Small tables with named rows and columns. After each table, cells are looked up by row and column.

Table Guz
|  | Naku | Zuzazak | Dus | Budu | Labe |
|---|---|---|---|---|---|
| Tamad | 41914 | 34000 | 75209 | 3093 | 10864 |
| Fogogez | 36776 | 75914 | 42136 | 49454 | 40731 |
| Lofebeg | 35642 | 75487 | 36345 | 57025 | 55813 |
| Bagazuv | 34762 | 76068 | 27159 | 69863 | 64777 |
| Meb | 35215 | 77123 | 29920 | 66217 | 58234 |
| Nel | 35916 | 51725 | 22292 | 76916 | 64952 |
| Nales | 40254 | 52243 | 57181 | 29114 | 13578 |
| Zakato | 35950 | 41143 | 29037 | 66519 | 75896 |
| Sed | 41321 | 43762 | 66399 | 16030 | 8202 |
| Zunupor | 38006 | 31808 | 42710 | 47654 | 58098 |
| Zirut | 35929 | 74776 | 39179 | 53054 | 53241 |

Labe of Zakato = 75896
Zuzazak of Zirut = 74776
Naku of Sed = 41321
Budu of Fogogez = 49454
Dus of Zirut = 39179
Labe of Nel = 64952
Zuzazak of Zakato = 41143
Zuzazak of Sed = 43762
Budu of Sed = 16030
Zuzazak of Zunupor = 31808
Dus of Meb = 29920

Zul:
columns: Sededa, Zoli, Damu, Gem
Tizimu: [581, 811, 9, 144]
Sabubuv: [308, 504, 427, 621]
Sena: [722, 324, 679, 813]
Lare: [597, 812, 10, 91]
Fol: [482, 243, 802, 726]
Rotinan: [280, 715, 136, 365]
Pureruf: [594, 150, 925, 941]
Sev: [294, 726, 119, 372]
Retosiz: [824, 189, 876, 789]

Damu of Retosiz is 876
Gem of Sena is 813
Gem of Lare is 91
Damu of Tizimu is 9
Sededa of Retosiz is 824
Zoli of Fol is 243
Sededa of Tizimu is 581
Sededa of Sabubuv is 308
Sededa of Pureruf is 594
Zoli of Sena is 324
Damu of Rotinan is 136
Gem of Fol is 726
Zoli of Pureruf is 150
Zoli of Retosiz is 189

Dileso.csv
,Megeg,Ruvog,Ber,Fen
Sonupe,41,74,29,60
Taz,80,42,74,91
Vin,39,93,2,23
Voso,71,89,9,20
Mir,83,71,35,21
Tov,42,95,0,14

Mir, Ruvog -> 71
Taz, Ber -> 74
Voso, Fen -> 20
Taz, Ruvog -> 42
Voso, Ruvog -> 89
Sonupe, Megeg -> 41
Vin, Ruvog -> 93
Row with the largest Ber: Taz

Vot:
|  | Kasonil | Peme | Tep | Gak | Gimaf | Beka |
|---|---|---|---|---|---|---|
| Fovof | 105 | 119 | 167 | 151 | 233 | 151 |
| Gofi | 184 | 155 | 180 | 131 | 76 | 192 |
| Loguz | 76 | 115 | 70 | 132 | 153 | 147 |
| Lanut | 107 | 103 | 105 | 67 | 112 | 122 |
| Nav | 105 | 110 | 106 | 63 | 116 | 120 |
| Fut | 146 | 113 | 171 | 143 | 115 | 53 |
| Sogar | 119 | 101 | 142 | 124 | 60 | 109 |
| Kor | 164 | 185 | 144 | 156 | 222 | 174 |
| Kot | 97 | 129 | 106 | 153 | 205 | 89 |
| Murazus | 72 | 113 | 70 | 136 | 152 | 146 |
| Gifida | 115 | 121 | 139 | 212 | 151 | 74 |
| Fivak | 133 | 170 | 114 | 141 | 168 | 226 |

Kot, Peme => 129
Fut, Gimaf => 115
Gofi, Kasonil => 184
Lanut, Kasonil => 107
Gifida, Gimaf => 151
Lanut, Gak => 67
Fut, Kasonil => 146
Murazus, Peme => 113
Sogar, Gimaf => 60
Murazus, Gimaf => 152
Kot, Tep => 106
Sogar, Kasonil => 119

Mosavi.tsv
	Nit	Rit	Mos
Vopo	-0.32	-0.39	-0.71
Dif	-0.87	-0.58	-0.56
Poga	-0.52	-0.65	-0.39
Vef	-0.69	-0.58	-0.62
Zalolad	-0.49	-0.49	-0.70
Fotibob	-0.29	-0.56	-0.36
Porog	-0.37	-0.58	-0.51
Turi	-0.16	-0.48	-0.53
Futu	-0.55	-0.47	-0.65
Ruduku	-0.35	-0.55	-0.68
Mez	0.18	-0.44	-0.45
Bobagev	-0.27	-0.44	-0.77
Samita	-0.39	-0.47	-0.72
Kidavap	0.61	-0.49	-0.37

What is the Mos of Ruduku in Mosavi?
-0.68
What is the Rit of Zalolad in Mosavi?
-0.49
What is the Mos of Vef in Mosavi?
-0.62
What is the Rit of Porog in Mosavi?
-0.58
What is the Nit of Fotibob in Mosavi?
-0.29
What is the Rit of Dif in Mosavi?
-0.58
What is the Nit of Porog in Mosavi?
-0.37
What is the Mos of Vopo in Mosavi?
-0.71
What is the Mos of Zalolad in Mosavi?
-0.70
What is the Nit of Kidavap in Mosavi?
0.61
What is the Rit of Vef in Mosavi?
-0.58
What is the Rit of Fotibob in Mosavi?
-0.56
What is the Mos of Poga in Mosavi?
-0.39
What is the Rit of Mez in Mosavi?
-0.44
What is the Nit of Mez in Mosavi?
0.18
What is the Mos of Turi in Mosavi?
-0.53
What is the Rit of Futu in Mosavi?
-0.47
What is the Nit of Zalolad in Mosavi?
-0.49
What is the Nit of Samita in Mosavi?
-0.39
What is the Mos of Bobagev in Mosavi?
-0.77

Table Givo
fields: Saraf, Vub, Nabero, Rof, Tir
Busu: [231, 101, 70, 145, 227]
Fef: [171, 53, 184, 28, 113]
Zenuzan: [197, 105, 84, 176, 18]
Matatuk: [217, 168, 74, 192, 225]
Taz: [150, 101, 217, 19, 167]

Fef, Rof -> 28
Taz, Nabero -> 217
Matatuk, Nabero -> 74
Zenuzan, Tir -> 18
Matatuk, Saraf -> 217
Matatuk, Tir -> 225
Zenuzan, Rof -> 176
Zenuzan, Vub -> 105
Taz, Vub -> 101
Busu, Nabero -> 70
Zenuzan, Nabero -> 84
Matatuk, Rof -> 192
Taz, Rof -> 19
Zenuzan, Saraf -> 197
Taz, Saraf -> 150

Table Mup
         Tuz  Toboni
Tuk       77      95
Bes       70      55
Modad     95      69
Zopumu    92      75
Patuti    53      54
Nozogog   50      44
Ruf       50      68
Lugug     84      57
Guki      91      55
Geva      59      99
Govi      49      53
Pizo      16      49

Nozogog, Toboni -> 44
Modad, Tuz -> 95
Geva, Toboni -> 99
Govi, Tuz -> 49
Pizo, Tuz -> 16
Guki, Toboni -> 55
Lugug, Tuz -> 84
Govi, Toboni -> 53
Ruf, Toboni -> 68

Musis
|  | Kulo | Desepa | Bev | Lolum |
|---|---|---|---|---|
| Davur | 163 | 83 | 205 | 2 |
| Rodir | 105 | 128 | 134 | 185 |
| Memivi | 139 | 117 | 143 | 93 |
| Gis | 135 | 119 | 136 | 102 |
| Negikik | 160 | 91 | 194 | 22 |
| Gil | 111 | 122 | 118 | 141 |
| Miguk | 152 | 105 | 171 | 56 |
| Zirus | 108 | 123 | 121 | 151 |
| Votikeg | 104 | 130 | 137 | 191 |

What is the Desepa of Gis in Musis? 119
What is the Bev of Votikeg in Musis? 137
What is the Bev of Negikik in Musis? 194
What is the Lolum of Memivi in Musis? 93
What is the Lolum of Votikeg in Musis? 191
What is the Kulo of Rodir in Musis? 105
What is the Bev of Davur in Musis? 205

Table Rak
,Ralup,Gatuv,Ginisub,Fek,Dasu,Vum,Zekuri
Ren,-60.439,-13.856,-17.335,-37.617,-9.884,-2.021,21.039
Pebik,33.333,-21.206,-3.477,-13.091,-13.641,-47.883,-68.373
Tapom,39.339,-22.488,8.407,-27.594,-1.293,-53.677,-72.744
Funit,-9.249,10.193,14.401,3.494,-18.322,-93.205,-79.675
Rel,11.770,-50.446,-89.484,31.768,-65.944,57.217,8.426
Gelat,19.595,-56.231,-61.357,-15.257,-32.005,53.340,10.669
Nas,40.650,-23.958,22.285,-49.051,14.205,-57.953,-73.011
Pekud,11.428,-19.202,-29.148,15.213,-37.461,-29.338,-48.234

Tapom, Dasu: -1.293
Rel, Ginisub: -89.484
Nas, Vum: -57.953
Funit, Ralup: -9.249
Funit, Ginisub: 14.401
Pekud, Dasu: -37.461
Ren, Vum: -2.021
Nas, Fek: -49.051
Pekud, Ralup: 11.428
Pekud, Zekuri: -48.234
Rel, Vum: 57.217
Gelat, Ginisub: -61.357
Gelat, Vum: 53.340
Nas, Gatuv: -23.958
Pebik, Zekuri: -68.373
Nas, Zekuri: -73.011
Pekud, Fek: 15.213
Ren, Zekuri: 21.039
Tapom, Vum: -53.677
Tapom, Ginisub: 8.407

Runun =
cols = Pibir, Mudekuv, Nin, Pifed, Pupag
Filef: [-7.926, 4.190, -5.645, -1.324, 1.564]
Kudomi: [-3.954, 1.399, -2.856, -2.070, 6.688]
Vanit: [2.300, 2.055, -0.559, -0.344, 4.737]
Lubine: [3.428, -1.151, 5.045, 4.439, 5.504]
Zazo: [1.737, -0.538, 0.916, 2.061, 1.444]
Mulubo: [0.310, -0.756, -1.223, 6.937, 1.681]
Momi: [4.707, 4.364, 4.135, 1.793, 5.939]
Domiri: [5.055, 4.958, 0.599, 2.628, 6.360]
Zukom: [3.877, 3.082, 0.893, 1.733, 3.339]

Filef, Pupag: 1.564
Mulubo, Nin: -1.223
Vanit, Mudekuv: 2.055
Kudomi, Pupag: 6.688
Vanit, Pifed: -0.344
Zazo, Mudekuv: -0.538
Zukom, Nin: 0.893
Zukom, Mudekuv: 3.082
Zazo, Pibir: 1.737
Momi, Pupag: 5.939
Domiri, Pibir: 5.055
Kudomi, Nin: -2.856
Mulubo, Pupag: 1.681
Filef, Mudekuv: 4.190
Lubine, Nin: 5.045

